Rows, each with the band of its hidden value
[  -3   86   43 -260 -146  290   75   14 -189  155  -43  -84   -5  183
   -1   19  184  -14 -275  257   28  185  127  -88   18 -189 -320 -159
  493 -158 -157   83  -44 -258 -232 -130   32 -112   32  121 -220  406
   -6 -273] => Q
[-373  152  220   11   80  230   34 -148  -76 -159  139 -248  170   17
  -59  -16   42 -337  139  349   64   83  326  -16 -327  -79 -112 -223
  369 -179  173  -11  150  -92  276 -172  -43  -97   42  195 -245  153
 -173 -291] => Q
[ 348 -201 -481   55  293   94 -308  158   22 -158  -25   10   11  214
 -208   48 -300  316 -401 -162   75  -85   20  -26 -185   40  332  -11
 -406  112 -343 -167  -88  -88   -3  -44   93  161 -203 -344  477    7
 -309  446] => P
[ 286 -175 -247  273  317   17 -412  176  -38 -340  116  165  -10    6
 -178   54 -166  128 -181 -308 -115 -100  -69  148 -139  -20  429  111
 -272   62  120  -93  119  220   87   57 -118  205 -146 -164  180 -229
 -131  628] => K
[ 124  -59 -259  234  182  -66 -137   30   73 -148   83  105   89   62
   65  -17 -110  147 -107   10   55  -85   52    5 -224  154  206  -18
 -312  111 -309 -104 -153  103  -39  -51  -53  -40  -56 -101  109   53
 -254  161] => Q
[ 297  -99 -221  137  -78  -49 -538   -6 -151  217 -119  -95 -394 -274
  -16  269   51   94 -214 -183 -146  172  278  173   67   -8  145  -85
 -445  306 -516   17 -403  -24 -274  -60 -332  175  -46 -146  513 -178
  -29  340] => S
[ 361  -76   69   80  -53  -68 -433  109 -168  136  153  -13 -308 -305
  151  275  272  276 -163 -132 -323  270   34  188  230  118   19 -126
  -53  207 -397  139 -331  161 -255 -212  -11   36  -59  -20  285 -332
  109  381] => W
[-343  199  378   34  132  161  -52 -134 -116 -229  172 -227   84 -213
 -106   82   91 -412  333  227 -164   97  245   75 -128 -164  -81  -96
  313 -218  504  116  282  119  435  -89 -199  -35   16  230 -186 -193
  -10 -113] => W
[ 136  -58  -93 -161 -129  100 -319  -52 -169  142  -91  -71 -117  -95
   -4   99  156  -29 -111   51   14   22  183  -66   71  -58 -135  -95
 -110   34 -210   50 -211  -83 -212  -69 -164    4  -69   11  137   37
  -47  -28] => S
[  48   64   56  -18   21    5  -45  -22  -89  -65   84   84    6  -34
   71   17  137  -22   78   50 -114  -19  -81  -29   97  -34  -88   64
   10  -80   86   97   21  148   24  -27 -143 -102  -30   84 -125  -60
   35  -19] => K
[-193   34  191  117   -6  230 -267 -151 -228  -19  198 -292 -211   26
  -26    7  184 -239  -19   25  -14  168  159  150 -218  -44   35 -214
  316   59  -38  -72   37 -124  176 -311 -109    9   39  103  -51  -92
   45   -4] => Q
[ -66   75   13   -3   23  284  -39   49 -149  -20  -21 -125  -18   95
 -158   87  -13 -114 -265  153  -38  224  285   83 -178 -243  -42 -156
  404 -114  -19   12   76 -198  -60  -60  -86   63   44   66 -117  302
  -92  -14] => Q
[  77   31   82   -5  140   82 -106   13 -111 -195  150  101    0   13
   -3  -63  151  -25   82  -79 -131 -112 -262    2  123  -81    8  156
   76 -115  341   78  204  224  161  -24 -160  -78  -85   57 -121 -243
  125  132] => W
[ 123    2   58 -160   77  129  -51  145  -78 -150   74   86  209  -33
  -48   98   68   66  -90  176 -119   60   78  -75   37  -86 -142  -63
  254 -226  157  132   77   88  -67   -1  114  -38  -85   98 -165  108
 -116   51] => W
[ 176  -19 -160  140 -107  -36 -438  -87 -154  248 -133 -137 -416 -254
   12  220   86   -6 -130 -128 -124  160  267  165   65  -43   85  -60
 -400  286 -469   30 -369  -45 -207  -67 -430  112   -2 -102  446 -160
   23  191] => S
[ -66  152  -56   43   40  -30   99  -50   22  -35  -70   48  106  -72
   23   72  -54 -101   78  225  -54   20  200  -47  -55  -87  -91   22
 -124  -87  -45   93  -58   62   -3   91 -257  -93   27   68  -68  174
 -153 -166] => S
[ 112  -84 -316  114  272  117 -187    8   10 -200   18    5   24  213
 -127 -116 -163   68 -156 -117  121 -202  -87  -28 -191  -10  263   88
 -288   51  -55 -155   66    0  147  -29 -140   27 -127 -196  224  -55
 -166  219] => X
[ -33  186  205  230 -124 -152  -39  -79 -116  157  128  -51 -267 -260
  210  248  182  -36   93  101 -314  359  189  205   67   35  -82 -114
   33  129 -342  158 -261  106  -66 -148 -221  -69  134  142  -33  -64
   80  -24] => K
[-338  142  163   69  175  121   36 -209  -28 -184  223 -279   93   80
  -13  -55  -21 -239  236  239   62    9  131  -35 -297   61   -1 -152
   92  -71   64  -64  120  -42  481 -259    2 -129   -9   73  -47  -73
 -160 -218] => P
[ 363 -196 -348 -154   32  187 -457  -15 -211  132  -57 -132 -368  240
 -129  -18   35  223 -371 -313   77  -77 -208  -42  118  -30  139   37
 -322  203 -372 -120 -150 -215  -54 -196  -69  102 -193 -305  525 -199
   57  306] => P
[  97  -21 -145 -154  -22  242 -246  -74 -179  149  -96 -214 -230  108
 -100   13   80    1 -233  -23   64   36   64  -28   25 -129  -47  -62
  -32   67 -234  -30  -99 -233  -45 -155 -169   17  -78 -112  292   -6
   20    4] => X
[-147  171  -54  202   87 -176  152 -150  124  -69   54   59  148  -71
  208  -23  -29  -70  245  255   20  -78  121  -62 -151  139  -31   16
 -315   25 -210   22 -163  169   92  -13 -240 -228   47   65  -67   80
 -199 -255] => E
[  55  -40 -117   54   -4  104 -318  -86 -141   33  -21  -88 -176  -14
  -29   13   84  -87  -86  -69   29  -24   96   43  -61  -54   63  -29
 -150  102 -139  -46  -98  -44  -40  -85 -275   28  -42  -38  146  -63
  -17   79] => E
[-254   84  239   31   24  234  -99 -172 -196  -64  258 -284 -104  134
   12  -54  181 -221   51  121   22  128   57   54 -209   -5  -51 -204
  393  -33   19  -62  103 -128  281 -349   18  -88   29  128 -158  -45
   28 -144] => X
[ -58   83 -127  -97  187  128  247   12   64 -185   54   51  310  291
  -17 -122 -115   52  -58  272  127 -110  -36 -200 -170  -14  -86    4
   84 -203    1  -26  108  -44  128  -35  104 -180  -58   -2 -164  296
 -243 -211] => X
[ 163   49   36   86  -29   -7 -440  -18 -154  194  -86 -224 -381 -464
  -51  353  104  -19  -44  -63 -310  285  354  227  166 -106   39  -99
 -244  192 -261  163 -278   47  -89  -66 -381  146  -27  -55  520 -348
   66  279] => W
[-269  107   65   -1  239  192   73 -161  -47 -265  190 -197  113  257
 -113 -143  -81 -207  154  135   99 -102  -56  -88 -253  -34   44  -21
  103 -146  237  -96  281  -60  526 -184   -2 -100  -60    8  -82  -51
 -117 -146] => P
[ 148   22 -109 -431 -221  222 -157 -183 -262  389 -151 -239 -362  172
   33  -27  276   54 -175    9   84    5 -141 -186  317 -112 -317   -5
  -79   65 -367   58 -225 -313 -125 -229 -161 -135  -93 -102  313  -33
  194 -255] => P
[  33  -85 -184  -34  145  206 -211  -17  -69 -168   14  -22  100  173
 -112 -120  -20  -53 -128    8  166 -183   17  -90 -187  -56   80  -10
  -35  -59   65 -110   89  -49   58  -50  -87   -6 -108  -49   12   66
 -154   52] => Q
[ 315 -105    9   78   92  -73 -324  107  -77  -89  221  122  -70 -149
  141   94  196  256  -44 -126 -199   15 -163   59  146  166   75   -3
 -115   88 -129   71 -140  278  -85 -148   43  -42 -120  -19  116 -326
   31  343] => W
[  17   18 -147   40  172  -65  156  -44  106 -179  193  131  254  258
  189 -168  -26  172   55  172  137 -193 -202 -197 -150  242   -8   21
 -173  -35 -219  -76  -63  105  117 -142  150 -267  -70  -30 -118  115
 -226 -153] => X
[ 340 -208 -396   39  190  105 -373  108  -55  -63   17  -33 -107  192
 -131   38 -153  297 -389 -193   62  -37  -23   -1 -124   67  270  -46
 -322  165 -403 -156 -148 -107  -57 -137   80  131 -176 -295  442  -50
 -200  406] => P
[ 113  -24   65 -272 -215  281 -233   24 -314  172  -60  -86 -176   37
  -77  114  256  -66 -268   56  -64  194  132  -16  130 -241 -252 -134
  397 -102  -44  103  -42 -207 -269 -106  -63   38  -19  112 -123  193
   97  -47] => S
[ 362 -213 -314   48   30   15 -421   54  -80   83   64  -11 -175   86
   80   46   55  332 -339 -146   63    0  -18   -3  -51  205  152 -119
 -316  259 -626 -121 -360  -66 -243 -228   81   21 -129 -208  377  -61
 -135  290] => X
[ 209 -114 -306  373  312 -119 -166  128   74 -369  151  312  121  133
  -23  -52 -208  156  -95 -203  -30 -184 -157   72 -222   95  403  163
 -359   58   -3 -130   70  274   70   86 -101   61  -84 -124  -27  -40
 -211  434] => S
[   4   57 -115 -118   64    2   58 -138    2   17   64  -68   38  174
  113  -81   24   86   63  154  103 -111 -112 -198   -6  130 -106   -4
 -235    8 -274  -19 -130  -43  143 -178   20 -213  -83  -70  122    5
 -117 -221] => P
[-336  174  164    1  185  204  166 -159  -57 -219  205 -216  127  228
  -73 -103  -37 -239  159  236   53    7   26  -58 -260  -61  -40  -81
  278 -180  211  -48  263  -86  481 -204   22 -134    2   90 -194   49
 -105 -241] => P

[-136 -485 -245 -126  -32   74  358  125 -106  116  246 -189  -22 -113
  110 -186   -7  326  -52   42 -186 -259  136   29  102  -61  154 -144
   68  192  113  -92   -7   33  149  202  106 -205 -344  116    1 -119
   70  -24] => tedur
[ 112  -91 -119  159   38  201 -360   98 -155 -199  -84    3   -9  -35
 -102 -405  202 -214 -271  -16 -107  -81  178 -117 -321 -185   67  282
  443 -324  -41  -13   66  318  212    2  -89 -316 -371  170  109   -2
  111  224] => tedur
[-108 -206    8 -264 -345  324   63  211 -198  644   -7 -150  -95 -152
  162   60   40  352  -58  -24 -272 -210  381  655   91 -177 -716 -221
 -202  491  159 -171 -180  113  156 -206  375  142 -513   64  410  229
  144 -144] => ladu
[  72  -66  406  230  374   29  -13  -13   29  354  -68  302 -254  101
  592 -327 -188 -140  -31  193  409   57   21  357  104 -172 -451  178
   84 -204  349  -87  138 -123  266  -98  346 -165   82  -97   90 -157
  -96   86] => poset
[   0 -122 -127   65  124 -188  -68  -12  273  256  -87 -315  -13  218
 -169 -353  191    2 -288  203  111   98   27  370  322  -93  132  116
 -101  -11   87 -255  240  -78  169 -339  428 -408 -300  130  144   -8
  106 -118] => dapus
[  98  -78 -113  165   26  194 -393   97 -147 -225  -92   -2   -7  -21
 -145 -389  228 -199 -270  -24 -137  -50  172 -119 -319 -161   72  305
  439 -311  -27  -22   73  337  218  -35  -87 -320 -366  174  101  -20
  125  222] => loza
[-107 -489 -277 -118  -19   55  378   98  -86  150  248 -177  -25 -143
  132 -179  -48  277  -54   76 -165 -291  141   29  105  -58  175 -157
   63  165   65  -91  -12   25  146  233  121 -188 -348  121   36 -107
   82  -59] => poset
[ -39  -98 -314   35 -316    4 -245    5   72 -204 -120 -111   47 -117
 -389  -99  136   -2 -191  112 -358   53  136 -154 -177  163  315  184
   83   69 -114 -104  -57  442  279 -198   57 -100 -328  236  181  -71
  358  -83] => Lif
[  39 -133  -61  176  -46 -299  508 -225  399 -154 -334  -20  -29  143
  264  -60 -401   59 -163  107  304  163 -309 -153  248  413  443  -30
 -252  100  -17 -165  247 -120  380 -214   88  -68  241   91 -127    4
 -280 -218] => ladu
[  41 -190  -33  -32 -161   79  388   -5   57 -185 -134  142  -15 -232
  411   -2 -287  -20  -69    5  -18 -173  -98 -379 -201  270   90 -124
  -41   90   18   18   43  171  259  151 -145  124  123  107 -277  -71
 -222   95] => loza
[  17 -163 -308  -64 -182   66 -169   70   40  -98  -86 -201   56 -160
 -189 -247  197 -144 -246  134 -268 -206   93 -170 -203  -10  134   73
  141  -46  -57  -59   47  343  162    4   74 -175 -430  238   17  -42
  251  107] => loza
[-179 -448 -234 -105  -88   51  289  116  -76   69  234 -179  -25  -66
    0 -152   30  390  -39   34 -248 -150  139   41  119   -9  194  -86
   36  242  135 -113  -35   80  182   97  123 -198 -315  105   26 -148
  138  -59] => dapus
[ -30 -102 -330   36 -311   -6 -230    1   79 -197 -125 -133   54 -109
 -397  -95  135   -7 -197  106 -352   49  129 -146 -158  167  331  175
   75   71 -128 -112  -37  425  275 -204   59 -109 -339  245  182  -56
  341  -95] => Lif
[ 110  -91  229  167  352 -337  411 -194  359  201 -346   75 -162 -149
  672  264 -522 -628  -22  367  350 -171 -487  -72  325  549 -285  -95
 -316  -34  151 -172  684 -201  240  -70  417   60  108  244 -337 -289
 -423  -87] => loza
[-102   41  -75 -285 -448  314 -452  293  -19  124  285  160   70 -405
 -406   35  443  200  -48   34 -672  149  577   54 -437  -20  -52  102
 -146  340   39  -56 -485  682   84 -225   62  179  -27   92   36 -228
  463   53] => Lif
[  40 -203  -29  -40 -165   83  424   -3   54 -173 -134  145  -18 -229
  443    2 -308    1  -61   -3   -6 -182  -99 -373 -193  265   77 -143
  -47  102   21   20   36  156  262  167 -146  135  130  101 -278  -58
 -240   90] => loza
[ 151  -95 -141  176   57  201 -348   77 -158 -173  -76   26  -10  -60
  -82 -408  169 -247 -283  -11  -83 -100  207  -99 -328 -199   90  277
  464 -358 -101  -13   52  309  208   34 -102 -310 -371  171  157   30
  101  195] => poset
[  22 -172  -29   -9 -196   72  362  -14   61 -220 -144  161  -17 -206
  357   38 -290   20  -60  -17  -50 -105  -89 -371 -194  309  124  -92
  -51  122    8    2   26  194  283   91 -153  138  147  105 -248  -72
 -205   58] => dapus
[  22 -156 -307  -73 -196   74 -158   77   45  -87  -88 -203   63 -165
 -190 -232  197 -133 -248  119 -270 -200  101 -156 -203   -8  126   60
  119  -30  -67  -63   44  340  158   -8   69 -162 -419  237   15  -25
  232  101] => loza
[-192 -423 -238  -75 -147   37  284   88  -67   27  212 -140  -25  -54
  -50  -88   -8  443  -20    9 -274  -68  152   40  118   61  256  -61
   10  292  102 -129  -79  114  225   29  101 -154 -266  101   84 -137
  153 -130] => ladu
[  67 -218  -60  -33 -125   63  432  -23   67 -140 -134  134  -22 -257
  470  -21 -329  -72  -74   47   28 -236 -109 -378 -187  249   86 -156
  -34   54   -6   22   58  136  248  211 -120  124  102  116 -263  -59
 -226   85] => tedur
[  83  -25   32   11  144  288 -311  292 -175  -83  338  158   67 -258
 -239   35  364 -120 -162 -214 -399  123  433  -30 -308    6  115  198
  160  -51  -85  -91   42  374   22  -93 -194 -180   -4  212 -196 -222
 -180  158] => dapus
[-193 -421 -243  -87 -132   25  269   96  -45   38  224 -156  -20  -59
  -64 -105   20  420  -27   28 -279  -76  149   39  122   47  257  -58
    3  282  110 -131  -68  114  211   33  120 -169 -275  105   59 -156
  170 -114] => ladu
[ -98 -504 -273  -91   11   64  375   98 -120  148  254 -170  -34 -138
  140 -176  -63  263  -56   60 -159 -300  150   45  114  -67  167 -143
  103  141   50  -94    6   11  148  247  108 -208 -378  130   69  -96
   65  -64] => poset
[ 106  -70 -112  162   27  201 -401  106 -151 -219  -84   -3    0  -23
 -152 -398  242 -200 -279  -33 -134  -45  189 -108 -327 -177   77  303
  437 -314  -37  -21   64  338  212  -42  -96 -323 -365  173  102   -6
  115  226] => loza
[  52 -187 -338  -55 -140   42 -113   43   61  -53  -70 -185   49 -197
 -129 -255  134 -194 -245  172 -217 -253   91 -167 -189  -17  164   43
  143  -85 -106  -56   52  306  151   66   87 -168 -422  240   44  -30
  238   76] => poset
[ 141 -126  205  178  379 -316  468 -207  323  236 -318  113 -176 -186
  749  255 -591 -640  -15  369  386 -226 -455  -64  309  519 -281 -120
 -277  -65   99 -158  655 -223  238   10  392   78   98  233 -286 -254
 -440 -112] => poset
[  74  -32  234  233  256 -342  325 -216  355  108 -356  139 -159  -97
  506  355 -513 -511   -5  298  261   25 -428  -43  322  640 -171   -3
 -336   42  104 -206  602 -122  310 -229  370   95  178  231 -234 -279
 -372 -192] => ladu
[ 101  -65 -100  164    6  215 -394  106 -160 -232  -86    8    1  -12
 -159 -379  235 -169 -273  -59 -144  -23  196 -103 -329 -165   74  305
  432 -292  -38  -25   55  342  222  -59 -113 -312 -348  166  108    5
  101  218] => loza
[-121 -502 -267 -119   -9   70  376  116 -113  147  270 -176  -30 -143
  133 -180  -37  295  -48   63 -176 -293  152   38  102  -72  161 -155
   82  170   81  -89  -15   25  144  243  113 -198 -358  118   35 -115
   80  -45] => poset
[ 142  -81   -2    4  237  273 -223  270 -179   20  354  152   54 -321
  -92  -22  287 -238 -173 -141 -297  -29  420  -24 -296  -60   81  132
  197 -140 -124  -75   77  296  -15   51 -161 -192  -58  224 -179 -198
 -209  166] => poset
[ -26   13  448  269  249  -17 -145  -29   85  233 -106  337 -259  194
  382 -248 -124    9   10  169  293  301   14  360  126  -46 -361  296
    8  -85  415 -124   73  -19  347 -323  366 -135  171 -120  119 -230
   27   17] => ladu
[-100 -185    9 -278 -372  332   43  214 -189  654  -13 -147  -88 -158
  139   61   56  360  -66  -33 -283 -194  399  669   80 -182 -717 -224
 -221  501  144 -174 -204  129  153 -228  370  157 -501   61  417  245
  148 -149] => ladu
[  62    7   26   39   93  257 -354  264 -145 -110  320  183   63 -241
 -307   63  357  -87 -150 -199 -422  208  442  -26 -304   52  169  239
  136  -21  -95 -107   -2  412   61 -166 -183 -150   27  205 -141 -235
 -118  102] => ladu
[ 141 -109 -137  195   78  191 -338   69 -169 -189  -79   28  -24  -55
  -63 -403  147 -257 -270   -5  -74 -111  181 -117 -317 -182   86  283
  482 -370  -87  -12   78  298  220   46  -97 -320 -385  175  152   12
   98  196] => poset
[ -38  -60 -136  145   -4 -247 -133  -74  305  189 -124 -226  -24  235
 -330 -221  120  110 -234  210   41  309   75  387  335   53  280  204
 -161   91   32 -286  132   13  274 -509  428 -321 -216  132  308  -34
  220 -300] => Lif
[  68  -44 -104  185  -41  199 -438   93 -147 -264  -90   31   -4   11
 -232 -345  244 -111 -258  -65 -192   60  210  -92 -322 -123  119  346
  415 -248  -39  -41   10  381  253 -128 -106 -294 -322  155  152  -10
  160  173] => dapus
[  -6   17  239    1  -47  259 -318  153  -38  179    7  240 -119   11
  185 -448  196  108 -103   71   13  102  280  221 -255 -322 -356  210
  119  -64  317   -9 -239  258  218 -151  162  -95    7 -117   82  -89
  215  244] => loza
[ -27   27  230   19  -81  233 -336  135  -11  134   -2  247 -118   38
  129 -438  201  155  -98   69  -10  168  276  209 -246 -286 -291  243
  105  -40  315  -19 -267  281  242 -199  159  -91   39 -129  102 -101
  257  212] => dapus
[  53 -158  -59  154   19 -289  521 -200  382 -136 -308  -55  -24  124
  307  -94 -369   -3 -178  116  319   87 -328 -170  246  374  403  -53
 -222   53    1 -155  308 -150  339 -149   91 -108  205  104 -194  -15
 -319 -153] => dapus

Next part:
[ -52 -238  -60   -1  126 -277  143  260  316 -405 -262  -80   38  131
 -384   50 -113  -35  297  206 -161  -75 -170  130   94 -108  152  216
  -87  245  100    1   69  215  185   37  -63 -111    4  -49  166  204
 -235 -150] => T
[-247  306  106  -82 -263 -131  213  348  269  262  182 -167   40  -44
 -220  -16   16  155  -58  196   40  -93   50  204  148 -117  325 -293
 -175  279   75  412 -260  148  260   30 -229 -224   51 -100  -25  480
   18  -59] => F
[-250 -373  310   57  211 -147  318   78   96 -330   66  -93   76  -98
  108  226    1  151  141 -264  182   24  -30  343 -149 -368   84  378
 -260  153   10   77  -95  130   76  -94  -86 -184   67 -294  -77   76
  170   -7] => V
[ -89  108  152   37 -152 -161  308   96   57  499  159    9   -2  -20
   26 -165 -155  -33  103  351  318  125   71  -51  343   67  145 -273
  -53 -233 -174  285 -195   95  -14  -46 -339  148   62   72  -81  113
   48  245] => V
[  17 -169   69  -46  127 -158  -20   34  205 -414 -196  -71   20   -1
  -76  116  149   33 -117 -193 -175  -85 -134  210 -178  -81   17  349
 -115  303  145 -155  174   45  221  109   25 -354  134 -153  168  154
 -137 -188] => G
[ 138  183  217  -52   16   17    1 -221 -109  438   35   57  -32    2
  385 -160  229  172 -259   73  279  298  -58  -76   40  201 -192 -187
   76 -479 -122   13  -16 -133  -81   50   -4  108   72  117   30 -120
    8  111] => V
[ -73 -372  110  -60  247 -154  175  181  232 -454 -242 -129   61   97
 -138   65   64  272  416   91   14  215 -255  181  -59 -146  -44  295
  -73 -123  -10  -63  -40  138   18  -92  183   59  -97  -93   94   17
 -212 -199] => B
[-168  -75  125  118  177  -19  224  224  189  -94  124 -126  201   18
    5  161  -47  272  190  117  141  108 -166  480  -55 -458  112  150
 -128  -31  128  176 -182  212  281 -163 -331    6  -67  -23 -132  114
   80 -105] => V
[-113 -228  100  -32  122 -261  135  168  266 -304 -210  -94   35   68
 -245   58  -46   80  193   24  -30    5 -150  155   16 -108  140  191
 -111  190  119   -1   20  145  152   95    6 -175   11 -152  166  179
 -112  -98] => B
[ 319  -45   -9   86  234 -228 -219 -247  -63  -63 -286  153 -222  102
  227  -29   28 -160 -426 -209  -80  -56  -96  -86  -99   29  -63   95
   70  -19  241 -101  313   -3   -3  378   35 -141   25  121  278  -20
   33    0] => B
[-191   88  103  -75 -184 -178  311  294  298  318   14 -115  123   66
 -340 -170 -143  111  387  548  201  177  -70   20  384  102  199 -251
  -38 -141 -131  211 -233  142  129  -72 -261  117   11   20   11  207
 -172   84] => B
[ 117  231   38  -43  -74   28  173  -71 -108  340   94  102 -139   16
  206  -90  127 -145 -173  272   89  -23  144 -253  171  173 -137 -248
    0 -170 -285  225    4  -21 -141  -64 -104  123  136  187  -61   20
  -42   94] => H
[ 295  121   49   80  -66 -169 -125 -287 -126  221  -38  204 -304 -100
  340  -72    6 -412 -634 -277  -53 -219  194 -201  -36  144  -15   26
   -9  120   46  -10  303  -76  -39  334 -225 -266  236  110  121   77
  141  167] => H
[ 359  125   39   28  269  209 -165 -265 -222  -16    0   92 -124   18
  635   60  421  178 -459 -162  -13  157 -104   66 -327  -96 -407  101
   81 -404  -25  -35  151 -105  -87  -36  118  103   -4  254  -37 -194
    6 -189] => H
[-262   93   77  -90 -146  -67  394  177  282   63  -22  -18  199   85
 -482   35 -102 -272  316  522   10 -183  100 -106  341  174   84  -21
 -116  346 -260   57   35   71  221 -111 -418 -149  332  -64    5  151
 -188  114] => T
[  89  208   40    4 -155   26  158   11   30  358  123   51  -29  -37
  110 -114   19 -135  -76  306   90   32   97  -92  178  116  -54 -132
    4 -182 -223  125   -5    3   20  -91 -350   88  154  199 -100   50
  -68  100] => H
[ 237  -78   39 -172  127 -101  -53 -221    5 -142 -382   99 -118  145
   26 -118  262 -100  -69  114  -87   96  -98 -354   34  438 -308   89
   98 -168 -192 -268  302 -144 -158  127  303  -11  166   71  275 -147
 -332  -41] => T
[-221   47   83  -18  -57 -131  294  342  180  -54  113 -118  -56   -9
 -118   94  -28  105  115   98    2 -113   66  164   34 -281  229  -94
 -207  223   20  425 -216  210   68  -43  -91  -90  -29  -80  -73  362
   75  -98] => F
[  42 -108  124  -66 -154 -242   -4  318  256    5  -59 -186 -185 -102
   78 -207   22  418  141  -82   50  355 -152  203  -84 -130  177   -7
  -43 -386  120  161 -239  123  -74   89  149   89 -252   29   45  291
  -82 -179] => F
[ 206  -81  149   40  161  -77   56 -262 -175  168  -79  152 -173   25
  393  -84   70  -73 -159  -22  197  162    9 -199   19  114 -213   10
   48 -391 -148  -11  116  -60 -235   74   21  153   54  137   44 -192
   55  149] => V
[ 239  171  141   16  -35  -13  -88 -239 -178  242   18  157 -308  -84
  487  -60  148 -138 -507 -268   36  -19  171 -193 -154   73 -147  -50
    9 -172  -36   81  156 -117 -196  223  -28  -73  112  155   26    1
  190   82] => F
[  38   67   97 -122  -19  -16  221 -202  -65   69  -75  141  -74   38
   23    3  165 -366 -140  181   -3 -185  189 -386  162  361 -210   -6
  -52  159 -376  -31  226 -111 -105  -15  -49 -129  376   -5   61  -54
 -131  145] => G
[ 291 -164   38  -63   76 -222 -181 -146   57 -200 -301   35 -204  -12
  165 -117  173  -23 -266 -230 -130   82 -121  -73 -133  184 -109  228
   33  -97   64 -231  255  -59  -52  239  206 -161   65   24  256   25
 -188  -99] => G
[-194   79  -89  -72 -171 -247  336  416  370   36  -41 -124  114  114
 -570  -68 -150  -93  342  602  -67 -142  -37   29  412   59  292 -178
 -118  311  -90  264 -128  243  256  -89 -265  -68   96  -26   61  380
 -295  -29] => G
[-200  102  -17   49   55 -168  234  300  277    3    3  -95  161  145
 -364   93 -141   33  159  374    6 -133 -107  249  208 -233  268 -112
 -116  307  153  279 -113  254  351   -3 -330 -115   12  -28   40  298
  -43  -58] => B
[  48  -14   94   25 -140 -100  168 -117  103  127  -89  153  -29  -30
  -99  -61 -168 -501   18  174    4 -139  186 -255  191  260  -44  173
  -15  106 -232 -169  271  -52   34   77 -484 -129  366   86   32  -31
  -58  246] => T
[  52  142  314  -20 -196  172   99 -132  -51  353  195   59  -99 -206
  459  -72  125   10 -150 -127  209  214  196  -57 -146   45 -202   70
  -17 -417 -252   -8   -8 -165 -154  -45 -292   55  174  138 -200  -87
  178  127] => F
[ 240  203 -156   37  111 -124   83 -163 -193  142  -66  215 -258  147
  138    2   67 -428 -420  207 -108 -347  154 -361  196  152  -79 -252
   -4  200 -117  269  217   56 -108  121  -22  -33  165  192  112   75
  -30   84] => H
[  97 -133  -62 -112  223 -164  174  186  -31 -253 -150  -57 -245  160
   91  -21  233  253  127  186  -42   94 -126 -110   35  -61  -81 -167
  -54 -201 -124  363 -143  170 -291  -97  563  248 -232   60   85  134
 -213 -250] => F
[ 337  168    5   25   23   61  -94 -170 -110  249    6  101 -151  -11
  415 -128  194   -5 -323   64   31  151  -25  -84  -47  100 -236  -47
  106 -418 -103   -2  114  -72  -85   15  -88  141   44  296  -13  -89
  -67  -19] => H
[  72   39   42 -132  197 -119   88 -221 -151 -202 -162  116 -197  102
  107  137  332 -232 -445 -115 -137 -346  109 -290  -20  191 -156  -34
 -119  438 -117  107  248  -51  -95  147  340 -316  258 -138  211   81
  -66  -40] => H
[ 251 -128   25   30  371 -122   14 -213 -206  -84 -194  130 -208  160
  354   -7  174   36 -176   -5   81  100 -115 -163  -31   13 -227  -27
   48 -298  -39   81  118   27 -245   82  314  177  -79  131  139 -153
  -26  -27] => V
[  33    2   77   -3    2  153  263  -10   51   52   66   47   97   -4
   82   14   71 -122  195  341   71   83   47  -45   82   58 -235  155
  -14 -220 -366  -51   57  -14    3 -281 -335  154  208  168 -172 -137
 -147   39] => G
[  66 -269  240 -102  201 -264   59 -229  -83 -166 -249   62 -210   18
  208  -19  178    1 -170 -277  106   63  -25 -203  -57  179 -117  120
  -67  -35  -65  -73  145  -70 -231  219  390 -145   89 -184  241  -46
   -8   61] => V
[  82   10  -58   56 -131 -202  -81  343  420   -6  -69 -184   93  -29
 -198 -146 -107  229  105  169  -92  190 -270  434   21 -174  257  119
    2 -107  273  -23  -79  191  383   54 -349  -67 -103  115   69  310
 -216 -196] => G
[ 116   88   48   50  243 -132  119 -296 -244  119  -84  230 -187  144
  221   80   65 -340 -399   22   66 -265  131 -312  113  101 -111 -155
  -37  174  -69  185  217   -3 -125  189   14  -96  187   46  136  -51
  133  179] => V
[ -96  -45  126   57  -59   53  144  179  348  -53   13  -89  266  -41
 -169   41 -107   45  307  221   33  147 -112  335  -14 -160   17  338
  -35  -77   -9 -182   22   65  344 -137 -594  -49  143   72 -104   27
 -100  -45] => T
